Below are the code and all the weights of a small trained network. Each question names an input and a target symbol and asks about switching units off, where a switched-off unit gives its printed mean instead of its output.

import numpy as np


def w(rows, s, z=0):
    codes = np.array(rows[::2]) - 128.0
    scale = np.full(codes.shape[1], s)
    scale[-1] = z or s
    return codes * scale


def f(y):
    return y / 2 * (1 + np.tanh(0.7978845608 * (y + 0.044715 * y**3)))


def softmax(a):
    e = np.exp(a - a.max(-1, keepdims=True))
    return e / e.sum(-1, keepdims=True)


def log_softmax(a):
    a = a - a.max(-1, keepdims=True)
    return a - np.log(np.exp(a).sum(-1, keepdims=True))


def net(x, mask):
    ids = ['ΛΦεζτω'.index(c) for c in x.split()]
    T = len(ids)
    res = E[ids] + P[:T]
    u = 0
    for l in range(3):
        r = res
        for j in range(2):
            rows = slice(4 * j, 4 * j + 4)
            q, k, v = (r @ M[l][rows].T for M in (Q, K, V))
            z = softmax(np.where(np.tri(T) > 0, q @ k.T / 4**0.5, -1e9)) @ v
            o = O[l][rows]
            res = res + np.where(mask[u + j], z, o[:, -1]) @ o[:, :-1]
        u += 2
        y = f(res @ A[l][:, :-1].T + A[l][:, -1])
        res = res + np.where(mask[u : u + 4], y, B[l][:, -1]) @ B[l][:, :-1]
        u += 4
    return log_softmax(res[-1] @ U[:, :-1].T + U[:, -1])


Q, K, V, O, A, B = {}, {}, {}, {}, {}, {}
E = w([
[168,152,143,125,146,109,99],'Λ',
[145,144,123,142,109,63,91],'Φ',
[177,63,113,171,90,91,112],'ε',
[189,123,102,158,120,139,98],'ζ',
[193,125,63,121,151,97,158],'τ',
[123,133,123,254,130,131,104],'ω',
],0.016)
P = w([
[185,111,146,61,179,109,60],'0',
[104,73,111,88,206,90,86],'1',
[107,97,82,104,165,105,66],'2',
[117,66,78,102,132,123,118],'3',
[147,121,87,116,106,119,99],'4',
[157,170,100,133,100,106,102],'5',
[162,189,99,161,85,91,111],'6',
[176,194,103,161,66,120,122],'7',
[172,225,104,168,61,120,153],'8',
[181,235,112,159,44,135,144],'9',
[192,255,116,168,30,122,169],'10',
],0.0071)
Q[0] = w([
[86,199,184,175,88,95,115],'L0H0',
[194,144,44,172,71,20,52],'L0H0',
[255,211,31,188,93,15,24],'L0H0',
[135,3,90,168,169,135,151],'L0H0',
[5,43,189,128,182,252,219],'L0H1',
[175,115,114,160,95,86,78],'L0H1',
[128,117,190,50,198,146,138],'L0H1',
[202,110,33,110,156,10,51],'L0H1',
],0.0096)
K[0] = w([
[228,100,79,93,120,197,201],'L0H0',
[151,202,59,194,61,221,169],'L0H0',
[148,207,105,176,14,167,205],'L0H0',
[37,140,122,156,214,159,136],'L0H0',
[65,79,196,83,238,110,3],'L0H1',
[138,179,173,165,49,158,167],'L0H1',
[152,18,130,131,182,118,140],'L0H1',
[94,135,98,195,36,174,253],'L0H1',
],0.0082)
V[0] = w([
[205,78,53,122,69,128,119],'L0H0',
[213,112,92,119,242,231,151],'L0H0',
[135,114,71,171,80,203,160],'L0H0',
[184,95,121,30,78,80,118],'L0H0',
[174,3,134,93,62,81,158],'L0H1',
[98,130,205,170,222,197,140],'L0H1',
[101,156,167,149,113,39,101],'L0H1',
[75,71,39,177,149,136,172],'L0H1',
],0.0074)
O[0] = w([
[190,65,104,197,100,94,156,214],'L0H0',
[166,82,42,142,64,154,52,119],'L0H0',
[132,126,95,182,113,51,90,197],'L0H0',
[162,31,118,122,33,188,221,2],'L0H0',
[69,117,114,200,116,147,214,98],'L0H1',
[68,187,108,116,129,158,34,70],'L0H1',
[143,214,253,122,150,185,186,187],'L0H1',
[50,136,103,153,232,66,143,185],'L0H1',
],0.0068,0.0048)
A[0] = w([
[112,29,110,104,158,152,210,2],'L0N0',
[136,171,64,83,118,83,158,192],'L0N1',
[74,255,145,114,156,138,82,97],'L0N2',
[75,155,178,206,69,194,200,79],'L0N3',
],0.0068,0.0022)
B[0] = w([
[39,101,168,117,161,102,98,141],'L0N0',
[159,78,197,60,254,113,131,172],'L0N1',
[172,21,119,155,101,95,210,254],'L0N2',
[59,108,244,225,166,115,101,127],'L0N3',
],0.0056,0.0051)
Q[1] = w([
[228,131,207,197,168,135,103],'L1H0',
[171,70,84,118,86,68,216],'L1H0',
[156,72,116,163,95,88,106],'L1H0',
[97,190,190,156,224,125,103],'L1H0',
[1,137,99,119,209,180,100],'L1H1',
[108,50,150,147,183,88,35],'L1H1',
[187,229,138,195,176,2,62],'L1H1',
[188,212,165,205,109,96,83],'L1H1',
],0.0083)
K[1] = w([
[255,148,120,189,61,170,133],'L1H0',
[164,180,44,130,151,87,170],'L1H0',
[222,130,98,139,168,172,193],'L1H0',
[77,83,164,206,99,249,37],'L1H0',
[39,83,57,94,246,103,98],'L1H1',
[2,159,13,195,148,121,90],'L1H1',
[108,235,168,235,75,143,111],'L1H1',
[86,185,172,182,94,188,145],'L1H1',
],0.0078)
V[1] = w([
[202,106,73,159,127,61,87],'L1H0',
[158,121,113,80,190,17,189],'L1H0',
[165,65,124,232,19,112,119],'L1H0',
[102,76,203,147,75,174,143],'L1H0',
[182,145,103,105,130,192,150],'L1H1',
[100,126,135,41,124,102,162],'L1H1',
[144,114,97,2,129,117,104],'L1H1',
[120,172,69,76,109,203,75],'L1H1',
],0.0068)
O[1] = w([
[111,99,93,63,139,134,123,249],'L1H0',
[147,172,91,103,179,255,193,172],'L1H0',
[117,88,101,79,161,43,149,237],'L1H0',
[138,194,139,156,116,42,154,97],'L1H0',
[168,98,154,121,73,44,125,77],'L1H1',
[184,134,155,155,68,152,203,24],'L1H1',
[120,116,142,102,11,154,163,2],'L1H1',
[163,118,115,113,39,144,83,37],'L1H1',
],0.0075,0.011)
A[1] = w([
[69,201,179,140,142,41,53,150],'L1N0',
[83,79,46,213,164,131,77,4],'L1N1',
[166,109,152,111,166,196,142,67],'L1N2',
[186,161,186,100,2,168,55,47],'L1N3',
],0.0055,0.0041)
B[1] = w([
[206,132,95,101,126,250,142,252],'L1N0',
[178,133,183,1,134,122,149,254],'L1N1',
[25,115,115,86,106,102,127,128],'L1N2',
[167,23,160,68,196,209,119,127],'L1N3',
],0.0078,0.0097)
Q[2] = w([
[213,112,115,100,142,105,147],'L2H0',
[172,133,147,75,176,81,177],'L2H0',
[179,85,121,98,248,97,136],'L2H0',
[188,125,93,113,147,99,139],'L2H0',
[97,94,134,150,120,141,31],'L2H1',
[154,102,93,69,131,85,112],'L2H1',
[158,167,102,88,150,96,203],'L2H1',
[142,119,59,104,110,160,172],'L2H1',
],0.012)
K[2] = w([
[250,84,190,89,102,133,105],'L2H0',
[240,54,182,82,140,156,138],'L2H0',
[241,96,219,97,143,170,113],'L2H0',
[242,122,179,28,70,152,137],'L2H0',
[51,144,179,251,139,212,53],'L2H1',
[162,187,88,173,104,2,193],'L2H1',
[202,119,82,44,89,23,201],'L2H1',
[113,84,99,125,199,127,208],'L2H1',
],0.0076)
V[2] = w([
[102,114,177,198,98,1,51],'L2H0',
[83,81,50,117,186,75,98],'L2H0',
[141,48,137,73,105,165,33],'L2H0',
[159,103,82,115,65,71,143],'L2H0',
[141,115,64,71,116,169,150],'L2H1',
[157,205,112,82,95,178,124],'L2H1',
[143,96,172,168,128,112,137],'L2H1',
[120,67,166,160,102,103,86],'L2H1',
],0.0069)
O[2] = w([
[76,40,216,189,116,80,98,74],'L2H0',
[81,145,67,205,143,92,151,244],'L2H0',
[65,232,152,153,123,51,142,191],'L2H0',
[85,93,167,169,70,211,185,155],'L2H0',
[97,136,133,199,125,254,120,192],'L2H1',
[67,134,203,181,201,217,68,46],'L2H1',
[170,108,146,111,87,79,88,122],'L2H1',
[127,127,92,131,168,62,191,101],'L2H1',
],0.0061,0.011)
A[2] = w([
[125,99,110,191,2,126,36,2],'L2N0',
[65,29,97,139,30,11,121,32],'L2N1',
[153,189,99,76,125,125,132,164],'L2N2',
[202,92,121,109,103,125,245,17],'L2N3',
],0.0052,0.0048)
B[2] = w([
[31,153,255,197,212,65,121,128],'L2N0',
[159,162,97,107,86,113,141,157],'L2N1',
[144,144,151,200,80,150,105,254],'L2N2',
[139,220,164,129,90,137,138,178],'L2N3',
],0.0074,0.0067)
U = w([
[105,197,239,49,96,98,139,126],'Λ',
[185,3,207,79,152,131,107,189],'Φ',
[182,78,74,147,80,55,80,41],'ε',
[67,27,167,184,156,38,135,132],'ζ',
[127,92,66,143,115,194,154,4],'τ',
[110,90,105,150,205,79,4,221],'ω',
],0.0036,0.0035)

Each question gives the input, a string of symbols that net reads in full, and the target symbol t.
The units are the heads (4 rows each of Q, K, V and O) and the neurons (one row each of A and B). Each row of codes is followed by its name. A weight is (code - 128) times the scale printed after its matrix; where a second scale follows, it is the last column's (O, A, B and U).
mask holds one flag per unit, layer by layer, with each layer's heads first. A switched-off unit (its flag False) gives its mean, the last column of its rows in O or B, instead of its output. The means were averaged over made-up inputs and are rounded, as every weight is.
A unit's drop is (log p(t) with every unit on - log p(t) with that unit switched off) / (log p(t) with every unit on - log p(t) with every unit switched off).
The circuit of an input: a set's keep is (log p(t) with only the set's units on - log p(t) with every unit switched off) / (log p(t) with every unit on - log p(t) with every unit switched off). Starting from the 12 units with the biggest drops (on a tie, the unit counted first), units are removed one at a time, each time the one whose removal leaves the highest keep (on an exact tie, the one counted first), for as long as the keep stays at least 0.8.
circuit, biggest first: the units of the circuit, biggest drop first
unit that matters most: the unit with the biggest drop
top k neurons: the k neurons with the biggest drops, biggest first
k most important neurons of layer l: the k neurons of layer l with the biggest drops, biggest first
which heads matter: for each layer, one digit per head in row order, 1 if its drop is at least 0.15 and else 0, layers parted by /
drop of u: that unit's drop, to one decimal
input ε ω τ ω ω ω ε Φ ε ω Λ, target ε: top neuron : [L1N0]
input τ ω ω τ Φ τ Λ Φ, target τ: circuit, biggest first : [L1H0; L0H0; L2H0]
input Λ ζ ω τ ω τ ζ, target Λ: which heads matter : 11 / 01 / 10
input Λ τ Φ, target Λ: circuit, biggest first : [L1H1; L2H0; L0H0]
input ε ω Λ ω Φ τ ε τ, target ε: which heads matter : 11 / 10 / 11
input ε ε Φ Λ, target ε: top 2 neurons : [L2N1; L1N0]
input τ ω ω Φ ω Λ, target τ: circuit, biggest first : [L0H0; L2H0; L2H1]
input ζ Λ Λ, target ζ: top 2 neurons : [L1N0; L1N1]
input τ Φ Λ Φ Λ, target τ: circuit, biggest first : [L2H0; L2H1; L0H0]
input Λ Λ Λ τ τ ω Λ, target Λ: top 2 neurons : [L1N3; L0N2]
input Λ Φ ω ε ω ε, target Λ: circuit, biggest first : [L2H0; L1H1; L0H0; L0H1]
input Λ ω ε ε ζ τ ζ, target τ: which heads matter : 11 / 11 / 01
input ζ τ ω ω ω ω Φ Λ ω ω τ, target ζ: which heads matter : 11 / 11 / 10
input τ ω ω ε, target τ: circuit, biggest first : [L1H0]
input Φ ω Φ Φ ε τ τ ω, target Φ: top 2 neurons : [L1N1; L1N0]
input τ Φ ε ω Φ ω ω ω Φ ε, target τ: circuit, biggest first : [L2H0; L1H0]
input ε Φ ζ Λ ω τ Φ, target ε: which heads matter : 11 / 10 / 01
input Λ Φ ε τ ε, target Λ: top 3 neurons : [L1N3; L0N0; L0N2]
input ε Φ τ, target ε: which heads matter : 11 / 11 / 01
input ζ ε Φ τ Λ Λ Φ Λ ε ω Φ, target ζ: 2 most important neurons of layer 0 : [L0N2; L0N1]
input ζ τ τ ε τ ζ ω ω ε τ ε, target ζ: unit that matters most : L0H0
input Φ Φ ω ω ζ Φ τ, target Φ: top 2 neurons : [L1N0; L0N1]
input ε Φ ω ω ω ε τ Φ, target ε: top 2 neurons : [L1N0; L1N1]
input Φ ω τ ω ε ω τ, target Φ: top 2 neurons : [L0N1; L1N0]
input ε ω ζ, target ε: top 2 neurons : [L1N0; L0N3]
input ε Φ ω ω ω, target ε: top 3 neurons : [L1N0; L1N1; L0N3]
input Φ ω Φ Φ ε ω Λ, target Φ: unit that matters most : L2H0
input ζ ζ ε ω τ ε ω ω ω, target ζ: drop of L1H0 : 0.9
input Φ ζ ω Φ ω ω ω Φ, target Φ: drop of L0H0 : 1.1
